Here is a tiny trained network, its code and every weight. The questions are about switching its units off for an input and a class, where a switched-off unit gives its printed mean instead of its output.

import numpy as np


def w(rows, s, z=0):
    codes = np.array(rows[::2]) - 128.0
    scale = np.full(codes.shape[1], s)
    scale[-1] = z or s
    return codes * scale


def f(y):
    return np.maximum(y, 0)


def log_softmax(a):
    a = a - a.max(-1, keepdims=True)
    return a - np.log(np.exp(a).sum(-1, keepdims=True))


def net(x, mask):
    res = np.array(x, float).reshape(1, 3) / 4 @ E
    y = f(res @ A[0][:, :-1].T + A[0][:, -1])
    res = res + np.where(mask, y, B[0][:, -1]) @ B[0][:, :-1]
    return log_softmax(res[-1] @ U[:, :-1].T + U[:, -1])


A, B = {}, {}
E = w([
[4,189,64,105,131,107,129,86,116,64,159],'x0',
[172,226,81,85,114,9,140,209,185,9,40],'x1',
[27,99,53,67,254,88,176,61,96,236,163],'x2',
],0.0086)
A[0] = w([
[180,127,143,137,97,127,128,150,141,124,104,78],'neuron 0',
[121,163,119,127,88,109,125,131,130,3,124,100],'neuron 1',
[109,153,95,110,167,70,135,122,126,96,127,197],'neuron 2',
[60,152,122,132,101,142,121,121,126,34,138,70],'neuron 3',
[202,99,149,135,113,159,127,122,125,169,137,83],'neuron 4',
[244,127,143,132,110,129,122,132,126,95,130,1],'neuron 5',
],0.028,0.0051)
B[0] = w([
[85,158,118,148,137,74,138,114,6,124,128,215],'neuron 0',
[168,105,162,187,92,225,103,123,130,128,139,253],'neuron 1',
[104,145,117,98,140,38,141,132,101,115,123,220],'neuron 2',
[177,133,139,145,126,82,138,153,84,116,96,207],'neuron 3',
[157,138,147,179,98,141,116,137,68,104,118,222],'neuron 4',
[102,103,104,75,167,129,141,116,209,165,144,243],'neuron 5',
],0.018,0.027)
U = w([
[129,139,149,69,121,156,127,141,235,138,116,34],'0',
[160,114,75,83,121,165,133,115,255,123,139,2],'1',
[43,113,117,120,158,151,144,53,89,198,182,224],'2',
[148,166,118,91,138,62,162,152,128,114,85,68],'3',
[170,122,179,166,82,157,118,126,108,129,123,213],'4',
],0.011,0.0059)

Each question gives the input, the list of numbers given to net, and the class t.
The units are the neurons (one row each of A and B). Each row of codes is followed by its name. A weight is (code - 128) times the scale printed after its matrix; where a second scale follows, it is the last column's (A, B and U).
mask holds one flag per neuron, in row order. A switched-off neuron (its flag False) gives its mean, the last column of its row in B, instead of its output. The means were averaged over made-up inputs and are rounded, as every weight is.
A unit's drop is (log p(t) with every unit on - log p(t) with that unit switched off) / (log p(t) with every unit on - log p(t) with every unit switched off).
The circuit of an input: a set's keep is (log p(t) with only the set's units on - log p(t) with every unit switched off) / (log p(t) with every unit on - log p(t) with every unit switched off). Starting from all 6 units, units are removed one at a time, each time the one whose removal leaves the highest keep (on an exact tie, the one counted first), for as long as the keep stays at least 0.8.
circuit, biggest first: the units of the circuit, biggest drop first
unit that matters most: the unit with the biggest drop
k most important neurons: the k neurons with the biggest drops, biggest first
drop when u is switched off: that unit's drop, to one decimal
input [-7,2,2], class 2: circuit, biggest first : (neuron 1; neuron 3; neuron 2)
input [-7,-1,-2], class 2: unit that matters most : neuron 5
input [-5,6,-3], class 2: circuit, biggest first : (neuron 0; neuron 5)
input [-3,4,-5], class 2: 2 most important neurons : (neuron 5; neuron 0)
input [-4,-2,5], class 4: 3 most important neurons : (neuron 5; neuron 0; neuron 2)
input [-1,-6,2], class 4: 2 most important neurons : (neuron 5; neuron 0)
input [-6,-7,8], class 4: 2 most important neurons : (neuron 4; neuron 5)
input [3,-2,0], class 3: 4 most important neurons : (neuron 1; neuron 4; neuron 5; neuron 0)
input [-8,0,-1], class 2: 2 most important neurons : (neuron 5; neuron 1)
input [-5,2,-8], class 2: 2 most important neurons : (neuron 5; neuron 0)
input [-4,1,4], class 3: 2 most important neurons : (neuron 1; neuron 5)
input [-7,5,-1], class 2: 2 most important neurons : (neuron 0; neuron 5)
input [-7,3,7], class 3: 2 most important neurons : (neuron 1; neuron 5)
input [-6,-5,-7], class 2: circuit, biggest first : (neuron 5)
input [-8,-2,8], class 4: 2 most important neurons : (neuron 5; neuron 4)
input [-3,-5,4], class 4: 2 most important neurons : (neuron 5; neuron 0)
input [-8,4,3], class 2: 2 most important neurons : (neuron 3; neuron 2)
input [-7,-5,7], class 4: 2 most important neurons : (neuron 4; neuron 5)
input [2,1,3], class 3: drop when neuron 5 is switched off : 0.0
input [-5,-8,5], class 4: drop when neuron 4 is switched off : 0.4
input [-3,5,2], class 3: drop when neuron 1 is switched off : 0.2
input [8,-4,0], class 3: drop when neuron 1 is switched off : 0.9
input [1,1,5], class 3: unit that matters most : neuron 1
